In the rows, 128 means zero.
Here are made-up objects, facts about them, and rows of numbers that follow some of those facts. Name the object behind each unnamed row.

Some rows with their names:
[129 134 118 152 143 167 105 144  94 142 109 113 101 133 149 152 143 165
 115 111 160 144 129 127 118 124 132 127 120 137 161 151 152 137 132 134
 154 123 107 106 171 116 131 108 150 153 113 126  95 116  93 126 115 125
 117 129 101 113 114 132 120 131 118 148] -> AS
[114 156  85 163 113 145 139 174 113 130 124 117  96 112 123 127 157 174
 126 124 145 146 122 132 117 122 125 103 131 120 136 103 196 162 126 132
 145 109 127 124 169  99 121 101 142 133 127 124 115 119 124 113 132 132
 147 124 110 126 121 124 135 122 101 154] -> AU
[ 78  81 144 116 114 105 110  86 174 122 138 116 163 142 151 153 153 128
 154 150 155 115 108 108 169  93 160 168 120 119 168 150 160 151 137 150
 103 169 162 118 109 105 152 116  70 155 114 141 198 114 125 162 228  94
 175 157 109 117 116 114 152 116 118  93] -> C
[140 132 113 117 113 138 161 117 124 104 141 132 127 157 104 142 121 131
 144 130 115 188 129  92 128  72  57 112 172 163  54 133  65 218  81 132
  98 147  86  86 139 179 124 161 126  97 166 104 134 149 152 106 161 131
  90 128 149 171 122 138 159 198 115 170] -> O
[118  76 158 168 145 105 120 156 160 149 123  94 119 116 167 154 142  82
  87 152 127 155 104 122 116 174  97 109 139 180 110 121 143  99 118  96
  97  85  81 138 102 151  82  98 150 126  52  84 156  92 159 107  78 114
 159 111 208 106 143 144 122  73 125  94] -> X
[146 137  81 128  97 106 143  98 114 137 159 112 122 114  88  55 138 157
 193  52 112 140 143  81 137  99 157 110 154 127  94  58 124 111 185 116
 142 147 139 179 116 103 196  87 137  70 125  85 103 130 152 137  92 109
  92 176 100 129 136 142 109 141 152 165] -> Z
[149 137 115 125 115  83 149 126 121 107 145 128 161 139 107  71 141 145
 186 103 106 129 143 141 129 170 218 166 131 149 113 114 135  98 167 141
 126 166 166 123 115 126 204 110 140 119  92  93 127 152 140 179  86 153
 149 175 108 119  98  92 125 114 181 152] -> AE
[134 132 108 109  99  97 123  73 129 149 134  94 140 120 122  64 123 149
 175  79 131 155 108  98 137  98 160 113 147 122 117  87  94 113 176 116
 116 112 125 149  95 122 173 119 150  83  94  88 123 118 139 130 115 139
  65 154  95 152 129 135 109 123 151 162] -> AT
[ 94 130 134 114 127 115 126 135 127 136 105 108 165 142 172 149 138  93
 137 153 122 141 100 132 135 190 126 128 133 170 125 148 152 136 104 154
  93  92 132 155 114 157 124 101 154 130  54  48 179 151 156  84  79 110
 202 107 173 118 129 142 139  80 130  92] -> T
[134 148 122 139 121 149 133 131 165 128 119 163 112 115 113 118 123 128
 124 150 100  96 158 136 121 140 104 112 109 119 115  88 130 123 139 112
 164 139 174 160 113  98 114 113 112 126 168 129 137 133 132 115 114 106
 134 128 129 139 149 160 126 144 109 120] -> V
[124 132  94 115 115 106 149 136 126 120 150 153 147 132 130 142 143 116
 148 143 122 126 122 145 140 163 158 172 118 166 105 154 141 135 131 164
 120 142 152  92 129 131 171 126 112 145 111 107 150 147 150 148 129 140
 160 122 131 120 134 107 136 136 146 115] -> AK
[138 121 144 131 135  52 115  94 106 127 109  97 134 158  89  79 130 141
 156  77 113 120 134 103 122 128 195 104 172  74 115  82 118  52 120 104
 138 122 136 156 121 114 154 142 168  95  97 138 106 109 142 140 118 148
  94 135  94 132 104 117 121  77 152 159] -> J
[145 135 158 116 131 157 163  96 163 141 134 178 142 132 137 118  83 126
  98 166  95 117 181 120 117 110 120 102 104 125 124 115 114 129 132 122
 153 135 152 133 126 140 117 123 128 142 126 151 101 133 112 122 124 106
 143 153 140 133 119 133 130 149 107 122] -> AI
[109  98 140 121 128 155 147 127 151  97 174 128 128 145 110 127  93 141
  72 121 105 127 118 161 157 114  78 110 184 133 136 142 124 131 138 139
 124  79 133 131 117 142 112 119 110 120 129 154  99 154 138 138 121 133
 128 158 117 113 105 104 104 156 117 147] -> AL
[126 163 147 118 130 128 121 109 174 154 109 150 131 131 161 113 117 119
 112 172 119 122 130 131 127 131 130 106  94 119 138 101 109 103 132 103
 145 119 144 130  99 112 119 127 140 136 120 124 139 125 117 111 134 125
 125 125 118 137 146 160 138 118 119 112] -> S
[152 174 141 129 126 113 120  85 172 137 110 137 147 134 143  74 123 127
 135 148  78 128 157 112 128 138 154  87 115 109 144  88 104  85 141  84
 163 132 152 148 102 126 149 130 150 126 119 103 124 129 105 126 120 127
 114 167  93 154 120 165 123 115 147 130] -> K
[169 197 107 140 142 156 139 165 166 113 103 159 132 113  98 139 128  91
 138 188  96 107 148 140  99 126  73  81 125 127 105  93  99 173  80 100
 156 176 140 137 131 149 101 149 126 118 221 123 140 160 117 123 156 125
 115 128 131 155 149 160 156 171 119 151] -> A
[100 110 152 119 136 120 144 100  61 131 148 190  90 136 116 155 167 143
  73  97 166 106 159 117 135 135 107 149 122 104 126 148  95  59 113 165
 158 129 137  70 172  86 146 165 149 164 125 161  85 109 166 148  98 154
  88  28 104 145 187 136  79 150 100 100] -> AC

Facts:
η: is of sort; χ: refers to; ω: belongs to class
(A, η, 494); (AA, η, 775); (AB, η, 296)
(AC, η, 775); (AD, η, 775); (AE, η, 296)
(AF, η, 609); (AG, η, 827); (AH, η, 494)
(AI, η, 494); (AJ, η, 776); (AK, η, 296)
(AL, η, 609); (AM, η, 296); (AN, η, 494)
(AO, η, 494); (AP, η, 827); (AQ, η, 775)
(AR, η, 827); (AS, η, 827); (AT, η, 776)
(AU, η, 827); (AV, η, 494); (AW, η, 296)
(AX, η, 494); (AY, η, 775); (AZ, η, 296)
(B, η, 775); (BA, η, 609); (BB, η, 296)
(BC, η, 776); (BD, η, 776); (C, η, 296)
(D, η, 775); (E, η, 827); (F, η, 296)
(G, η, 775); (H, η, 609); (I, η, 827)
(J, η, 775); (K, η, 494); (L, η, 543)
(M, η, 827); (N, η, 296); (O, η, 776)
(P, η, 494); (Q, η, 494); (R, η, 543)
(S, η, 494); (T, η, 296); (U, η, 609)
(V, η, 494); (W, η, 775); (X, η, 543)
(Y, η, 827); (Z, η, 776); (A, χ, H)
(AA, χ, AO); (AB, χ, L); (AC, χ, AD)
(AE, χ, W); (AF, χ, AJ); (AJ, χ, T)
(AK, χ, AS); (AM, χ, Z); (AN, χ, AG)
(AO, χ, C); (AQ, χ, AA); (AR, χ, AW)
(AV, χ, AR); (AW, χ, BB); (AX, χ, B)
(AY, χ, BA); (B, χ, AP); (BA, χ, X)
(BB, χ, Y); (BC, χ, I); (BD, χ, AC)
(C, χ, G); (D, χ, O); (F, χ, A)
(G, χ, U); (H, χ, AV); (I, χ, AM)
(J, χ, AE); (K, χ, Q); (L, χ, R)
(M, χ, P); (N, χ, BD); (O, χ, F)
(P, χ, D); (Q, χ, BC); (T, χ, AY)
(U, χ, AX); (W, χ, AT); (X, χ, AB)
(Y, χ, AN); (Z, χ, J); (A, ω, 321)
(AA, ω, 839); (AB, ω, 686); (AC, ω, 839)
(AD, ω, 686); (AE, ω, 686); (AF, ω, 321)
(AG, ω, 839); (AH, ω, 515); (AI, ω, 816)
(AJ, ω, 515); (AK, ω, 686); (AL, ω, 816)
(AM, ω, 839); (AN, ω, 321); (AO, ω, 515)
(AP, ω, 816); (AQ, ω, 839); (AR, ω, 839)
(AS, ω, 839); (AT, ω, 515); (AU, ω, 321)
(AV, ω, 839); (AW, ω, 515); (AX, ω, 515)
(AY, ω, 839); (AZ, ω, 321); (B, ω, 515)
(BA, ω, 839); (BB, ω, 515); (BC, ω, 515)
(BD, ω, 515); (C, ω, 515); (D, ω, 515)
(E, ω, 816); (F, ω, 839); (G, ω, 686)
(H, ω, 839); (I, ω, 816); (J, ω, 515)
(K, ω, 515); (L, ω, 839); (M, ω, 515)
(N, ω, 816); (O, ω, 816); (P, ω, 515)
(Q, ω, 686); (R, ω, 321); (S, ω, 515)
(T, ω, 515); (U, ω, 515); (V, ω, 321)
(W, ω, 839); (X, ω, 515); (Y, ω, 686)
(Z, ω, 321)

Rows to name:
[136 157 114 136 162 151 135 156 106  78 114 131 164 136 111 144 154  90
 161 144 134 136 122 137 111 145  81 150 139 155 110 158  83 192  89 154
 122 178 111  92 160 195 128 172 124 135 168  74 164 175 128 167 157 147
 142 137 131 141 121 110 161 164 143 152]  F
[125  90 126 188 145 127 146 169 144 127 140 105  95  81 142 146 159  90
  93 133 122 138 123 105 111 176  72 105 130 169  93  97 192 112 137 101
 117 108 108 147 123 132 102  94 140 122 101  98 138 101 172 117  63  99
 166 104 213  83 146 140 113 101 129 110]  R
[115  46 151 119 103  79 108 130 144 133 139 133  98 152 132 155 126 160
 129 107 127  98 134 139 139  91 189 184 129  90 134 134 163 123 117 135
  99 169 133 114 123  81 124 136  47 137 151 217 153  90 126 123 181  77
 153 109 142 109 108 122 132 174 144  98]  G
[152 144 126 125 162 170 118 171 124  67 143 104 124 127 102 139 109  95
 101 128 134 118  97 165 139 136  33 127 163 135 139 154  79 173 119 134
 138 130  86 124 135 179  98 153  99 109 210 146 106 173 119 147 152 165
  93 156 100 134 124 114 126 158 161 151]  H
[117  79 150 131 161 159 105 163 121 109 144 107 105 131 138 150 119 106
  76  85 119 142  99 190 144 171  66 132 179 152 147 169 130 118 129 157
 118  77  99 160 111 152  95  89 123 116  91 103 130 142 136  65  33  92
 174 119 149  86 138 143  96 112 143  98]  BA
[108 144 102 146 130 128 147 137 122 100 141 123 155 109 106 141 160 113
 157 126 143 108 131 114 143 142 122 155 119 143 107 121 161 142 131 154
 129 142 175 143 137 125 142 133 127 128 138  94 160 158 170 167 130 128
 174 128 138 120 138 112 136 114 123 126]  AZ
[127  78 192 132 158 118 103 155  68 125 103 114 111 146 135 161 129 106
 116  86 136 142 130 143 110 170 117 128 162 113 121 146 119 106  93 141
 118 113 100 152 138 142  86 126 163 121 109 121 135 113 150  66  37  63
 156  57 175  99 129 166 119 119 138  98]  AY
[125 126 135 118 160  72 118 147 107 110 106 111 117 177  90 140 145 113
 130 154 121 152 112 116 130 122 104  96 183  87  97 121  73 154  10 100
 123 150  87  78 136 162  99 191 131 107 159 121 148 136 152 120 191 156
 118  71 120 175 117 127 162 148 121 148]  D
[116 118 111 103 103  96 154 128  76 139 164 201  84 140 108 149 150 155
  79 123 139 108 145 147 148 141 159 162 114 111  86 132 105  50  94 154
 142 120 151  62 141  62 168 162 130 152 117 175  95 114 175 150 106 172
 100  23 123 155 182 120  89 158 105 101]  AD
[174 155 117 117 123 109 129 129 160 142 125 149 122 133 121  70 105 146
 135 128  62 120 164 162 120 143 196 114 117 134 106  77 104  85 155  91
 169 164 156 132 104 115 174 116 134 125 116 122 118 129 104 134  79 126
 108 170 110 135 126 148 113 154 153 148]  Q
[ 81 142  94  96  69 123 141  60 116 165 168 173 108 121 152 148 159 143
 113 135 156 147 129  72 166  90  83 131 110 150 104 137  76 115 167 162
 126  93 141  77 114  81 182 140 137 125  95 113 105 114 155 113 133 173
  52  51 112 168 213 133  93 147  82 103]  BD
[179 187 147 115 150 175 137 142 139 141  98 133 145 110 127 124  90  73
 133 172 141  98 150 144  92 142  93 113  97 123 141 134  79 165 129 112
 168 170 112 139 130 163  81 164 132 122 205 153 108 166  96 132 132 137
  89 135 133 141 138 141 145 149 139 126]  AV
[ 72  57 143 121 118 113  88 112 210 114 157 107 117 142 139 133 134 140
  98 125 135 104  97 148 194  76 114 137 148 108 192 149 142 120 151 126
 101 122 137 146  81  97 124 101  46 133 121 177 155 114 106 127 215  94
 138 154  96 112 118 112 115 124 118 107]  U
[125 163  93 149 130 128 106 156 144 126  99 115 125 154 140 130 157 155
 113 159 123 190  99 142 121 120 104  85 143 117 123 127 121 175  52 104
 126 129  87  63 159 144 117 153 146 143 128  82 142 125 107 113 196 165
 124 119  94 167 111 136 164 154 115 182]  M
[ 76 141 117 114 114 135 195  70 107 115 175 211 145 130 122 158 146 137
 102 143 129 136 158  88 158 131 108 162 106 162 105 161 121 112 132 194
 156 104 187  68 156 113 183 145 149 165  84 113  98 153 172 174 119 178
 159 104 143 151 160 104  97 132  91 117]  N
[ 91  78 127 146  98 154 135 129 138 144 129 118 111 142 155 139 119 199
 104 125 134 145 141 112 134  52 155 137 121 114 163 147 207 173 141 133
 121 123 131 114 167 100 108  96 102 150 110 189 130  97 102 123 191  84
 159 167 123  98  87 114 143 152  96 148]  AP
[157 196 105 135 129 195 122 187  82 131 101  96 125 107 136 142 105 126
 130 134 177 130 123 150  83 133 116 126 110 134 157 164 165 175 136 139
 128 118  73 132 180 160  84 139 148 139 188 169  97 132  78 143 139 180
  93 139 117 128 111 102 150 137 136 169]  AR
[132  75 166 182 158 142 128 167 119 127 131 104  99 104 157 145 149  93
  94 116 133 158 122 125 105 176  84 132 140 186 113 133 157 117 135 120
 107 126  68 139 136 158 101 106 146 138  92  91 135  99 139 116  44  89
 142 114 205  81 136 144 122 101 132 103]  L
[118 117 125 127 131 127 128 161 117 120 131 135 134 134 146 151 135 102
 140 141 116 139 117 179 127 206 148 159 128 168 108 160 154 140 127 158
  86 112 142 119 107 147 133 109 131 130  62  81 172 159 171  92  45 113
 213 100 192  70 128 118 146 116 151 102]  AB
[101 119 115 115 109 122 110 114 133 169 127  91 122 123 157 138 130 125
 134 119 137 173  94 110 125 126 101 117 145 158  99 136 106 141 151 141
  72  97  97 149  96 144 110  97 135  87  71  77 153 130 146  36  72 101
 118  92 167 117 153 156 130 113 121  95]  AJ
[138 128 111 145 117 127 154 113 103 124 139 121 131 136 119  73 111 195
 135  85  95 173 138 112 113 100 192  87 142 134 133  91 161 116 145 106
 157 108 128 133 168 124 167  97 193 131  90 112  76 123 106 155 108 148
 135 207  91 129  76 118 124 132 131 200]  I
[172 179  91 114  93 173 126 187  91 144 128 114 130  91 143 135  78 143
 132 161 158 104  97 172  81 134 167 139  83 138 130 139 190 167 160 136
 101  87 102 126 137 121  81 134 123 125 171 207  92 130 101 137 118 213
  94 141 140 105 109  82 136 128 135 156]  Y
[ 89  53 168 116 118  71 103 111 143 145 117 108 114 149 138 144 128 146
 123 118 152 109 123 107 152  94 160 165 139  74 159 125 144 105  98 122
 104 142 138 141 107  89 113 135  83 129 134 195 167  88 139 121 201  89
 126 105 136 117 121 120 140 109 118 107]  B

